Below is a small trained network, with its code and all its weights. Each question gives an input and a class and asks what happens when units are switched off, that is, made to give their printed mean instead of their output.

import numpy as np


def w(rows, s, z=0):
    codes = np.array(rows[::2]) - 128.0
    scale = np.full(codes.shape[1], s)
    scale[-1] = z or s
    return codes * scale


def norm(h):
    return h / np.sqrt((h * h).mean(-1, keepdims=True) + 1e-5)


def f(y):
    return y / 2 * (1 + np.tanh(0.7978845608 * (y + 0.044715 * y**3)))


def log_softmax(a):
    a = a - a.max(-1, keepdims=True)
    return a - np.log(np.exp(a).sum(-1, keepdims=True))


def net(x, mask):
    res = np.array(x, float).reshape(1, 6) / 4 @ E
    u = 0
    for l in range(2):
        y = f(norm(res) @ A[l][:, :-1].T + A[l][:, -1])
        res = res + np.where(mask[u : u + 15], y, B[l][:, -1]) @ B[l][:, :-1]
        u += 15
    return log_softmax(norm(res)[-1] @ U[:, :-1].T + U[:, -1])


A, B = {}, {}
E = w([
[95,131,195,52,104,134,139,130,100,168,122,146],'x0',
[81,155,168,121,169,2,137,223,150,43,56,194],'x1',
[105,77,195,119,146,102,151,15,164,122,37,107],'x2',
[75,187,123,204,91,115,28,127,156,183,133,114],'x3',
[182,168,153,180,163,120,142,151,64,153,95,105],'x4',
[85,126,59,104,110,68,138,140,92,114,102,66],'x5',
],0.0071)
A[0] = w([
[111,137,118,155,180,129,146,80,139,250,84,124,197],'0.n0',
[149,127,162,19,136,126,53,209,48,194,137,91,78],'0.n1',
[14,189,134,194,103,159,57,135,147,228,117,91,54],'0.n2',
[184,101,58,232,144,148,126,144,100,26,142,115,101],'0.n3',
[74,103,80,60,97,41,95,140,128,144,164,1,151],'0.n4',
[192,159,150,154,137,137,144,164,123,174,38,82,1],'0.n5',
[154,71,77,216,194,164,93,137,184,84,76,101,74],'0.n6',
[239,205,186,145,85,145,120,168,46,128,36,89,42],'0.n7',
[137,102,122,103,136,80,185,20,189,201,23,76,110],'0.n8',
[98,184,196,52,128,115,121,114,111,200,90,103,94],'0.n9',
[190,160,171,142,181,112,104,137,22,131,108,65,137],'0.n10',
[151,104,250,181,146,169,96,120,194,124,200,158,125],'0.n11',
[54,132,106,124,138,129,204,134,94,158,73,37,161],'0.n12',
[183,100,153,115,142,144,201,109,106,95,176,103,72],'0.n13',
[106,89,185,85,133,188,98,153,109,148,91,155,57],'0.n14',
],0.0065,0.0037)
B[0] = w([
[160,104,118,185,84,113,168,140,203,93,115,147,215],'0.n0',
[194,162,146,140,156,101,127,64,39,122,171,173,177],'0.n1',
[223,134,120,119,139,107,135,179,193,157,99,54,232],'0.n2',
[126,135,179,71,135,98,129,85,51,170,158,164,200],'0.n3',
[132,53,77,189,206,142,115,143,168,161,151,155,216],'0.n4',
[84,124,127,128,141,132,134,127,212,130,184,81,142],'0.n5',
[105,238,171,46,154,67,91,40,102,116,180,138,171],'0.n6',
[1,178,15,97,140,142,85,105,217,144,152,101,189],'0.n7',
[145,120,175,165,129,136,132,146,130,14,159,158,253],'0.n8',
[162,183,135,144,163,73,100,43,107,108,183,92,180],'0.n9',
[23,32,74,87,130,238,92,107,198,120,125,178,209],'0.n10',
[141,32,68,194,208,81,98,156,163,142,139,206,209],'0.n11',
[192,52,142,154,165,122,41,111,93,96,149,180,197],'0.n12',
[168,120,163,162,181,101,150,190,180,192,104,82,164],'0.n13',
[121,154,78,136,190,59,82,57,110,80,175,153,144],'0.n14',
],0.0073,0.0053)
A[1] = w([
[146,150,82,135,144,61,88,77,154,134,164,132,121],'1.n0',
[125,157,150,191,52,103,55,119,119,164,132,94,78],'1.n1',
[161,50,124,22,152,130,112,126,163,109,148,154,209],'1.n2',
[162,111,92,93,56,139,134,171,138,164,201,198,109],'1.n3',
[175,125,111,78,179,196,221,141,76,111,103,103,171],'1.n4',
[94,76,128,109,104,113,149,94,185,106,95,118,60],'1.n5',
[115,121,159,166,93,172,182,45,144,137,54,102,235],'1.n6',
[137,101,87,50,140,165,136,95,153,99,145,92,41],'1.n7',
[214,120,127,141,46,193,128,82,67,129,127,110,74],'1.n8',
[131,115,117,175,96,148,168,43,135,130,176,118,251],'1.n9',
[171,142,121,95,135,119,126,98,82,124,149,139,154],'1.n10',
[155,132,136,119,1,147,141,94,141,184,101,136,46],'1.n11',
[141,196,62,125,90,204,138,214,50,168,146,127,147],'1.n12',
[49,196,194,142,137,45,178,175,174,110,49,205,110],'1.n13',
[167,84,144,146,102,195,124,81,174,178,155,130,70],'1.n14',
],0.0089,0.0026)
B[1] = w([
[161,137,139,35,248,203,179,94,95,162,123,130,226],'1.n0',
[173,254,202,122,112,96,188,132,209,131,95,126,158],'1.n1',
[137,228,69,155,174,163,52,138,163,197,121,73,255],'1.n2',
[60,78,169,118,145,115,80,83,164,45,109,150,194],'1.n3',
[185,167,153,173,123,81,162,121,238,133,90,119,174],'1.n4',
[127,174,146,123,81,145,71,83,170,134,161,120,168],'1.n5',
[113,87,163,93,36,78,112,174,162,56,197,177,162],'1.n6',
[106,156,101,120,107,144,158,165,184,206,139,98,157],'1.n7',
[74,164,98,154,82,102,159,188,55,129,51,146,158],'1.n8',
[68,120,138,66,87,104,151,172,37,147,146,214,212],'1.n9',
[143,158,217,156,124,123,168,110,80,139,130,113,160],'1.n10',
[130,77,110,177,169,75,164,213,117,122,162,81,125],'1.n11',
[135,37,180,127,61,80,136,59,174,35,143,152,198],'1.n12',
[109,87,81,135,35,167,185,153,49,183,162,94,235],'1.n13',
[81,133,66,136,143,118,159,175,36,127,87,47,213],'1.n14',
],0.0081,0.0075)
U = w([
[68,85,73,159,45,117,208,198,49,176,107,91,179],'0',
[134,64,187,154,85,74,103,58,160,47,191,170,218],'1',
[221,196,147,168,143,70,175,156,247,200,79,48,150],'2',
[15,125,53,55,143,206,63,85,195,171,184,102,117],'3',
[154,230,183,50,199,91,173,15,2,157,195,155,140],'4',
[162,47,66,173,209,138,67,121,102,177,140,163,200],'5',
[126,143,212,95,145,239,105,119,98,148,71,87,9],'6',
[128,173,204,90,82,205,81,90,99,166,11,117,2],'7',
],0.0094,0.0055)

Each question gives the input, the list of numbers given to net, and the class t.
The units are the neurons (one row each of A and B). Each row of codes is followed by its name. A weight is (code - 128) times the scale printed after its matrix; where a second scale follows, it is the last column's (A, B and U).
mask holds one flag per neuron, layer by layer. A switched-off neuron (its flag False) gives its mean, the last column of its row in B, instead of its output. The means were averaged over made-up inputs and are rounded, as every weight is.
A unit's drop is (log p(t) with every unit on - log p(t) with that unit switched off) / (log p(t) with every unit on - log p(t) with every unit switched off).
The circuit of an input: a set's keep is (log p(t) with only the set's units on - log p(t) with every unit switched off) / (log p(t) with every unit on - log p(t) with every unit switched off). Starting from the 12 units with the biggest drops (on a tie, the unit counted first), units are removed one at a time, each time the one whose removal leaves the highest keep (on an exact tie, the one counted first), for as long as the keep stays at least 0.8.
units of the circuit, in order: the units of the circuit, biggest drop first
unit that matters most: the unit with the biggest drop
k most important neurons: the k neurons with the biggest drops, biggest first
k most important neurons of layer l: the k neurons of layer l with the biggest drops, biggest first
input [-3,-3,-8,-2,2,5], class 1: units of the circuit, in order	(1.n12)
input [-8,5,-8,8,-5,-6], class 1: 2 most important neurons	(1.n2 1.n3)
input [5,1,-1,-1,0,5], class 4: 4 most important neurons	(0.n1 0.n9 1.n10 0.n11)
input [1,4,-2,-6,-5,-4], class 2: units of the circuit, in order	(1.n2 0.n10)
input [-8,4,4,6,-5,-7], class 4: units of the circuit, in order	(0.n6 1.n0)
input [-8,-8,-8,-7,-1,0], class 0: 2 most important neurons	(1.n8 1.n14)
input [-7,4,0,-6,8,2], class 3: units of the circuit, in order	(0.n10 0.n7)
input [-8,7,-1,-3,2,-6], class 4: 3 most important neurons of layer 0	(0.n6 0.n3 0.n0)
input [0,0,6,-6,0,8], class 5: 2 most important neurons of layer 0	(0.n12 0.n4)
input [-8,4,-6,4,-2,6], class 4: 3 most important neurons	(0.n3 1.n0 0.n6)
input [-5,-1,-5,-3,-5,2], class 1: 3 most important neurons	(0.n10 1.n12 1.n3)
input [8,-1,8,-7,-3,-6], class 1: 2 most important neurons	(1.n6 1.n0)
input [4,0,-3,-1,2,-7], class 5: 2 most important neurons of layer 0	(0.n11 0.n6)
input [1,3,-3,7,-5,7], class 2: 2 most important neurons	(0.n2 0.n10)
input [3,2,-5,7,-7,2], class 2: most important neuron of layer 1	(1.n1)
input [-6,-5,-1,7,-5,3], class 2: 3 most important neurons	(0.n2 1.n1 0.n10)
input [1,-6,3,-4,6,-3], class 0: 2 most important neurons	(1.n14 1.n9)
input [8,-8,-3,2,6,0], class 0: 2 most important neurons of layer 1	(1.n8 1.n14)
input [-6,7,7,7,3,3], class 0: 2 most important neurons of layer 1	(1.n13 1.n2)
input [-3,-8,-6,-8,3,-5], class 0: units of the circuit, in order	(1.n8 1.n14)
input [5,-7,-3,0,0,4], class 0: unit that matters most	1.n8
